Below is a small trained network, with its code and all its weights. Each question gives an input and a target symbol and asks what happens when units are switched off, that is, made to give their printed mean instead of their output.

import numpy as np


def w(rows, s, z=0):
    codes = np.array(rows[::2]) - 128.0
    scale = np.full(codes.shape[1], s)
    scale[-1] = z or s
    return codes * scale


def norm(h):
    return h / np.sqrt((h * h).mean(-1, keepdims=True) + 1e-5)


def f(y):
    return y / 2 * (1 + np.tanh(0.7978845608 * (y + 0.044715 * y**3)))


def softmax(a):
    e = np.exp(a - a.max(-1, keepdims=True))
    return e / e.sum(-1, keepdims=True)


def log_softmax(a):
    a = a - a.max(-1, keepdims=True)
    return a - np.log(np.exp(a).sum(-1, keepdims=True))


def net(x, mask):
    ids = ['αβδεθλμξπστφψω'.index(c) for c in x.split()]
    T = len(ids)
    res = E[ids] + P[:T]
    r = norm(res)
    for j in range(3):
        rows = slice(2 * j, 2 * j + 2)
        q, k, v = (r @ M[0][rows].T for M in (Q, K, V))
        z = softmax(np.where(np.tri(T) > 0, q @ k.T / 2**0.5, -1e9)) @ v
        o = O[0][rows]
        res = res + np.where(mask[j], z, o[:, -1]) @ o[:, :-1]
    y = f(norm(res) @ A[0][:, :-1].T + A[0][:, -1])
    res = res + np.where(mask[3:7], y, B[0][:, -1]) @ B[0][:, :-1]
    return log_softmax(norm(res)[-1] @ U[:, :-1].T + U[:, -1])


Q, K, V, O, A, B = {}, {}, {}, {}, {}, {}
E = w([
[99,99,253,123,121],'α',
[134,155,139,149,77],'β',
[150,111,142,123,106],'δ',
[124,73,200,174,123],'ε',
[160,75,106,119,113],'θ',
[135,157,79,190,67],'λ',
[151,205,174,134,101],'μ',
[82,146,149,200,116],'ξ',
[188,128,164,132,113],'π',
[165,222,109,148,105],'σ',
[115,161,111,133,157],'τ',
[89,104,173,105,187],'φ',
[136,199,82,172,108],'ψ',
[115,108,129,185,144],'ω',
],0.0038)
P = w([
[114,89,110,105,120],'0',
[111,142,158,180,50],'1',
[122,144,162,180,67],'2',
[128,153,155,181,91],'3',
[138,148,156,182,114],'4',
[157,140,137,186,132],'5',
[168,136,128,192,166],'6',
[186,151,164,252,162],'7',
],0.0032)
Q[0] = w([
[152,169,86,5,111],'H0',
[187,136,230,164,139],'H0',
[99,168,130,70,106],'H1',
[77,103,64,58,118],'H1',
[97,116,135,32,103],'H2',
[157,120,147,120,82],'H2',
],0.011)
K[0] = w([
[2,66,127,76,89],'H0',
[112,155,102,226,195],'H0',
[152,101,143,215,98],'H1',
[73,177,175,246,129],'H1',
[87,195,84,62,55],'H2',
[94,156,143,152,154],'H2',
],0.0091)
V[0] = w([
[112,45,250,120,163],'H0',
[220,177,179,65,115],'H0',
[89,170,207,175,122],'H1',
[37,165,132,38,125],'H1',
[217,102,104,96,62],'H2',
[112,51,175,46,152],'H2',
],0.014)
O[0] = w([
[19,112,179,87,43,110],'H0',
[188,220,225,99,95,181],'H0',
[198,97,156,59,64,136],'H1',
[164,255,100,108,103,2],'H1',
[116,168,153,253,120,162],'H2',
[153,144,170,114,241,33],'H2',
],0.0083,0.007)
A[0] = w([
[33,215,95,155,186,171],'N0',
[45,147,154,5,187,89],'N1',
[121,54,171,124,178,178],'N2',
[135,177,168,126,78,5],'N3',
],0.011,0.0013)
B[0] = w([
[119,172,68,7,41,187],'N0',
[194,188,126,132,246,164],'N1',
[149,154,142,79,175,254],'N2',
[90,94,130,158,187,190],'N3',
],0.011,0.0037)
U = w([
[163,140,183,2,226,129],'α',
[170,105,45,163,128,93],'β',
[75,146,226,165,50,203],'δ',
[90,74,153,37,175,52],'ε',
[11,127,177,217,232,196],'θ',
[224,130,47,205,162,84],'λ',
[225,184,183,155,91,155],'μ',
[91,4,55,49,81,154],'ξ',
[158,177,237,149,28,228],'π',
[212,251,108,139,190,19],'σ',
[63,115,23,85,115,190],'τ',
[128,214,85,34,192,64],'φ',
[101,175,50,146,160,63],'ψ',
[98,45,43,159,134,3],'ω',
],0.0071,0.0032)

Each question gives the input, a string of symbols that net reads in full, and the target symbol t.
The units are the heads (2 rows each of Q, K, V and O) and the neurons (one row each of A and B). Each row of codes is followed by its name. A weight is (code - 128) times the scale printed after its matrix; where a second scale follows, it is the last column's (O, A, B and U).
mask holds one flag per unit, heads first, then neurons. A switched-off unit (its flag False) gives its mean, the last column of its rows in O or B, instead of its output. The means were averaged over made-up inputs and are rounded, as every weight is.
A unit's drop is (log p(t) with every unit on - log p(t) with that unit switched off) / (log p(t) with every unit on - log p(t) with every unit switched off).
The circuit of an input: a set's keep is (log p(t) with only the set's units on - log p(t) with every unit switched off) / (log p(t) with every unit on - log p(t) with every unit switched off). Starting from all 7 units, units are removed one at a time, each time the one whose removal leaves the highest keep (on an exact tie, the one counted first), for as long as the keep stays at least 0.8.
circuit, biggest first: the units of the circuit, biggest drop first
unit that matters most: the unit with the biggest drop
k most important neurons: the k neurons with the biggest drops, biggest first
which heads matter: for each layer, one digit per head in row order, 1 if its drop is at least 0.15 and else 0, layers parted by /
drop when u is switched off: that unit's drop, to one decimal
input π ε β β, target θ: unit that matters most	H1
input θ ω π φ τ μ, target τ: which heads matter	010
input α μ φ φ φ π μ, target α: which heads matter	001
input π θ ξ π ξ ε, target θ: 2 most important neurons	[N0; N2]
input σ φ λ θ β, target λ: which heads matter	100
input π θ ω ξ π ε σ, target θ: which heads matter	010
input ξ ω π, target ξ: which heads matter	100
input ξ π τ, target ξ: which heads matter	001
input θ ω ε π, target τ: circuit, biggest first	[H1; N0]
input μ φ ξ μ θ ξ ξ ε, target ξ: circuit, biggest first	[H0; H1]
input ε ε π ω π μ ε φ, target α: 2 most important neurons	[N1; N2]
input μ σ ε β μ ω ξ, target ξ: which heads matter	101
input π ε ε μ μ μ ξ θ, target θ: 2 most important neurons	[N0; N2]
input ξ ξ π τ π φ θ, target α: unit that matters most	H2
input ω π π λ θ α μ, target α: circuit, biggest first	[H1; N2]
input π ε θ σ, target θ: drop when H1 is switched off	0.2
input ξ ε β, target ξ: drop when H2 is switched off	0.1
input β ξ μ μ π θ, target δ: drop when H2 is switched off	0.1
